Below are the code and all the weights of a small trained network. Each question names an input and a target symbol and asks about switching units off, where a switched-off unit gives its printed mean instead of its output.

import numpy as np


def w(rows, s, z=0):
    codes = np.array(rows[::2]) - 128.0
    scale = np.full(codes.shape[1], s)
    scale[-1] = z or s
    return codes * scale


def norm(h):
    return h / np.sqrt((h * h).mean(-1, keepdims=True) + 1e-5)


def f(y):
    return y / 2 * (1 + np.tanh(0.7978845608 * (y + 0.044715 * y**3)))


def softmax(a):
    e = np.exp(a - a.max(-1, keepdims=True))
    return e / e.sum(-1, keepdims=True)


def log_softmax(a):
    a = a - a.max(-1, keepdims=True)
    return a - np.log(np.exp(a).sum(-1, keepdims=True))


def net(x, mask):
    ids = ['ΞΦΩβζλπ'.index(c) for c in x.split()]
    T = len(ids)
    res = E[ids] + P[:T]
    u = 0
    for l in range(3):
        r = norm(res)
        for j in range(2):
            rows = slice(2 * j, 2 * j + 2)
            q, k, v = (r @ M[l][rows].T for M in (Q, K, V))
            z = softmax(np.where(np.tri(T) > 0, q @ k.T / 2**0.5, -1e9)) @ v
            o = O[l][rows]
            res = res + np.where(mask[u + j], z, o[:, -1]) @ o[:, :-1]
        u += 2
        y = f(norm(res) @ A[l][:, :-1].T + A[l][:, -1])
        res = res + np.where(mask[u : u + 8], y, B[l][:, -1]) @ B[l][:, :-1]
        u += 8
    return log_softmax(norm(res)[-1] @ U[:, :-1].T + U[:, -1])


Q, K, V, O, A, B = {}, {}, {}, {}, {}, {}
E = w([
[94,207,74,86,103,129],'Ξ',
[113,133,107,4,180,150],'Φ',
[82,121,43,181,110,77],'Ω',
[122,115,179,120,66,145],'β',
[129,160,153,219,139,187],'ζ',
[63,101,136,84,219,77],'λ',
[139,55,66,104,99,105],'π',
],0.032)
P = w([
[254,125,45,239,94,18],'0',
[16,84,58,34,190,125],'1',
[27,150,218,90,105,124],'2',
[45,149,182,68,136,152],'3',
[56,146,151,64,140,195],'4',
[45,135,127,64,138,156],'5',
[52,148,165,66,145,165],'6',
[54,134,130,44,137,164],'7',
[33,132,170,72,142,56],'8',
[51,137,147,68,160,184],'9',
[59,134,131,47,147,157],'10',
[44,118,164,79,123,131],'11',
[29,124,169,79,151,136],'12',
],0.0095)
Q[0] = w([
[131,54,163,102,11,137],'L0H1',
[120,24,131,194,134,19],'L0H1',
[2,118,58,117,166,148],'L0H2',
[133,166,55,98,192,47],'L0H2',
],0.072)
K[0] = w([
[234,75,86,128,110,90],'L0H1',
[79,114,66,90,113,52],'L0H1',
[254,148,139,157,181,115],'L0H2',
[153,128,118,108,118,28],'L0H2',
],0.087)
V[0] = w([
[254,137,159,171,134,127],'L0H1',
[191,86,143,96,82,112],'L0H1',
[24,213,205,151,144,109],'L0H2',
[155,34,182,200,86,104],'L0H2',
],0.045)
O[0] = w([
[253,140,133,130,143,101,76],'L0H1',
[119,116,214,124,70,51,3],'L0H1',
[109,90,125,188,194,43,207],'L0H2',
[80,234,89,100,169,106,156],'L0H2',
],0.033,0.035)
A[0] = w([
[144,140,151,112,155,119,36],'L0N1',
[115,179,79,151,73,147,135],'L0N2',
[122,191,150,211,117,159,109],'L0N3',
[118,97,129,2,182,145,141],'L0N4',
[129,127,164,78,112,140,82],'L0N5',
[135,119,162,120,142,84,99],'L0N6',
[123,115,172,64,179,154,102],'L0N7',
[155,119,164,126,141,104,2],'L0N8',
],0.068,0.0093)
B[0] = w([
[183,166,133,141,203,143,138],'L0N1',
[148,116,71,146,22,45,239],'L0N2',
[172,68,101,182,114,204,180],'L0N3',
[83,23,154,3,178,62,249],'L0N4',
[145,101,142,124,94,252,144],'L0N5',
[79,165,66,118,195,85,140],'L0N6',
[161,88,158,82,146,121,158],'L0N7',
[55,175,107,96,195,27,131],'L0N8',
],0.042,0.018)
Q[1] = w([
[98,17,89,21,1,177],'L1H1',
[133,191,161,151,94,124],'L1H1',
[27,117,58,49,96,137],'L1H2',
[156,201,85,216,217,86],'L1H2',
],0.068)
K[1] = w([
[1,25,124,76,80,129],'L1H1',
[145,93,195,128,133,118],'L1H1',
[240,106,95,179,122,143],'L1H2',
[121,68,142,30,100,81],'L1H2',
],0.08)
V[1] = w([
[157,2,132,193,143,108],'L1H1',
[111,93,147,183,138,96],'L1H1',
[170,177,126,117,72,159],'L1H2',
[169,12,141,171,90,95],'L1H2',
],0.045)
O[1] = w([
[225,46,86,123,88,44,200],'L1H1',
[192,81,123,117,75,130,140],'L1H1',
[168,126,41,148,149,108,8],'L1H2',
[250,128,211,195,115,80,144],'L1H2',
],0.022,0.018)
A[1] = w([
[163,162,69,198,120,137,86],'L1N1',
[117,26,142,157,116,98,112],'L1N2',
[146,116,192,46,222,119,39],'L1N3',
[95,137,136,172,159,135,73],'L1N4',
[140,132,78,209,151,206,103],'L1N5',
[66,157,130,224,4,138,122],'L1N6',
[120,202,153,140,88,103,3],'L1N7',
[57,132,184,108,89,43,80],'L1N8',
],0.044,0.012)
B[1] = w([
[121,70,134,111,169,131,192],'L1N1',
[161,182,163,153,206,172,251],'L1N2',
[112,74,55,98,164,131,171],'L1N3',
[112,155,128,125,89,93,163],'L1N4',
[162,57,65,199,168,166,218],'L1N5',
[147,3,68,112,150,97,157],'L1N6',
[53,139,146,125,109,197,129],'L1N7',
[153,89,181,123,218,91,205],'L1N8',
],0.055,0.025)
Q[2] = w([
[219,178,152,225,110,102],'L2H1',
[108,163,183,154,20,111],'L2H1',
[207,171,157,254,120,161],'L2H2',
[164,99,82,160,153,255],'L2H2',
],0.07)
K[2] = w([
[168,96,199,18,52,81],'L2H1',
[62,85,152,49,227,108],'L2H1',
[180,219,149,110,40,43],'L2H2',
[120,134,121,111,2,123],'L2H2',
],0.07)
V[2] = w([
[80,2,170,9,192,82],'L2H1',
[93,106,248,148,226,220],'L2H1',
[118,203,107,158,109,126],'L2H2',
[108,143,49,159,241,33],'L2H2',
],0.047)
O[2] = w([
[239,108,66,186,161,143,135],'L2H1',
[156,166,77,202,97,208,193],'L2H1',
[142,83,139,79,170,115,63],'L2H2',
[99,138,78,146,144,5,254],'L2H2',
],0.032,0.048)
A[2] = w([
[199,177,218,114,119,94,120],'L2N1',
[136,36,210,80,99,65,71],'L2N2',
[165,76,179,128,122,206,73],'L2N3',
[174,150,60,57,145,172,211],'L2N4',
[80,95,165,157,125,43,234],'L2N5',
[3,187,182,103,182,184,40],'L2N6',
[144,95,99,26,139,191,3],'L2N7',
[197,151,84,81,154,42,61],'L2N8',
],0.053,0.0049)
B[2] = w([
[41,189,95,148,202,59,138],'L2N1',
[150,50,222,84,162,141,158],'L2N2',
[44,200,109,118,56,29,189],'L2N3',
[197,217,142,135,83,102,180],'L2N4',
[168,156,63,121,3,154,247],'L2N5',
[105,182,211,131,225,235,168],'L2N6',
[193,125,66,128,233,61,157],'L2N7',
[97,88,236,151,78,197,252],'L2N8',
],0.056,0.03)
U = w([
[189,209,171,175,38,150,146],'Ξ',
[203,158,106,47,184,69,97],'Φ',
[58,87,45,154,87,103,85],'Ω',
[92,183,218,207,158,2,3],'β',
[174,94,122,234,196,179,178],'ζ',
[66,156,175,117,181,193,174],'λ',
[158,35,216,120,95,154,178],'π',
],0.009,0.0044)

Each question gives the input, a string of symbols that net reads in full, and the target symbol t.
The units are the heads (2 rows each of Q, K, V and O) and the neurons (one row each of A and B). Each row of codes is followed by its name. A weight is (code - 128) times the scale printed after its matrix; where a second scale follows, it is the last column's (O, A, B and U).
mask holds one flag per unit, layer by layer, with each layer's heads first. A switched-off unit (its flag False) gives its mean, the last column of its rows in O or B, instead of its output. The means were averaged over made-up inputs and are rounded, as every weight is.
A unit's drop is (log p(t) with every unit on - log p(t) with that unit switched off) / (log p(t) with every unit on - log p(t) with every unit switched off).
The circuit of an input: a set's keep is (log p(t) with only the set's units on - log p(t) with every unit switched off) / (log p(t) with every unit on - log p(t) with every unit switched off). Starting from the 12 units with the biggest drops (on a tie, the unit counted first), units are removed one at a time, each time the one whose removal leaves the highest keep (on an exact tie, the one counted first), for as long as the keep stays at least 0.8.
units of the circuit, in order: the units of the circuit, biggest drop first
unit that matters most: the unit with the biggest drop
k most important neurons: the k neurons with the biggest drops, biggest first
top k neurons in layer l: the k neurons of layer l with the biggest drops, biggest first
heads that matter: for each layer, one digit per head in row order, 1 if its drop is at least 0.15 and else 0, layers parted by /
input Ξ Ξ Ξ, target β: heads that matter => 01 / 11 / 00
input Φ λ Ξ λ Ω, target Ξ: 2 most important neurons => [L2N3; L1N2]
input ζ Φ ζ, target Ω: heads that matter => 11 / 01 / 11
input π β β π π λ Ξ, target Φ: heads that matter => 11 / 00 / 00
input λ λ Ξ ζ λ ζ Ξ λ Φ ζ Φ Φ, target Φ: heads that matter => 00 / 00 / 00
input Ω π ζ λ λ Ξ Ξ β Φ ζ, target π: 3 most important neurons => [L0N2; L2N8; L0N3]
input β ζ ζ Ξ ζ Ξ ζ Ξ, target λ: units of the circuit, in order => [L0H2; L2N6]
input ζ ζ Ξ Φ ζ β Φ, target Φ: unit that matters most => L0N4
input λ ζ π λ, target λ: 4 most important neurons => [L0N4; L2N6; L1N5; L1N2]
input Ξ ζ ζ Φ, target β: units of the circuit, in order => [L0H2; L2N3; L1N2; L1H2]
input π ζ λ ζ ζ π ζ Ω, target Φ: top 2 neurons in layer 2 => [L2N7; L2N8]
input Φ ζ π Φ β β ζ ζ λ Φ ζ β Φ, target Ξ: units of the circuit, in order => [L0H2; L2N3]
input Ω λ ζ Φ ζ Ξ Ω Φ Φ Ω, target π: 4 most important neurons => [L0N2; L1N8; L1N5; L1N6]
input β λ Ξ ζ β λ ζ ζ Ξ ζ Φ, target λ: unit that matters most => L1H1
input Ω Ξ π ζ β Ω ζ β, target π: 3 most important neurons => [L2N8; L0N2; L2N2]
input Ξ λ ζ Ξ Φ Ω ζ Φ λ, target β: heads that matter => 01 / 10 / 01
input λ λ Φ λ λ ζ π Ξ Ξ, target Ξ: 2 most important neurons => [L2N4; L1N5]
input Φ λ ζ ζ Ω β π, target Ξ: top 3 neurons in layer 0 => [L0N5; L0N2; L0N4]
input ζ λ Φ Ξ, target Ξ: top 2 neurons in layer 1 => [L1N1; L1N2]
input Ξ ζ λ, target λ: 3 most important neurons => [L1N2; L0N2; L2N6]
input Φ ζ λ Φ λ β λ Ω Ξ λ ζ λ, target Ξ: 3 most important neurons => [L1N1; L2N3; L0N5]
input β ζ ζ λ λ Ω λ β Ξ, target λ: heads that matter => 01 / 10 / 10
input Φ β Ξ Ω ζ ζ ζ ζ Ω Ξ Ω π Ω, target Ξ: unit that matters most => L2H2
input β β Φ, target λ: heads that matter => 11 / 10 / 00
input Ξ λ ζ ζ ζ ζ λ π λ, target β: heads that matter => 01 / 10 / 00
input Φ Ω ζ ζ ζ β ζ ζ Ω Ξ ζ, target Ξ: 2 most important neurons => [L2N3; L1N8]
input Φ ζ ζ ζ Ξ ζ π, target Ξ: unit that matters most => L0H2
input π π Ω π Ω π, target Φ: heads that matter => 01 / 00 / 01
input Ξ ζ ζ Φ π, target β: top 3 neurons in layer 2 => [L2N3; L2N1; L2N8]
input Ω Ω Ω π ζ ζ Φ, target π: 2 most important neurons => [L0N4; L2N8]
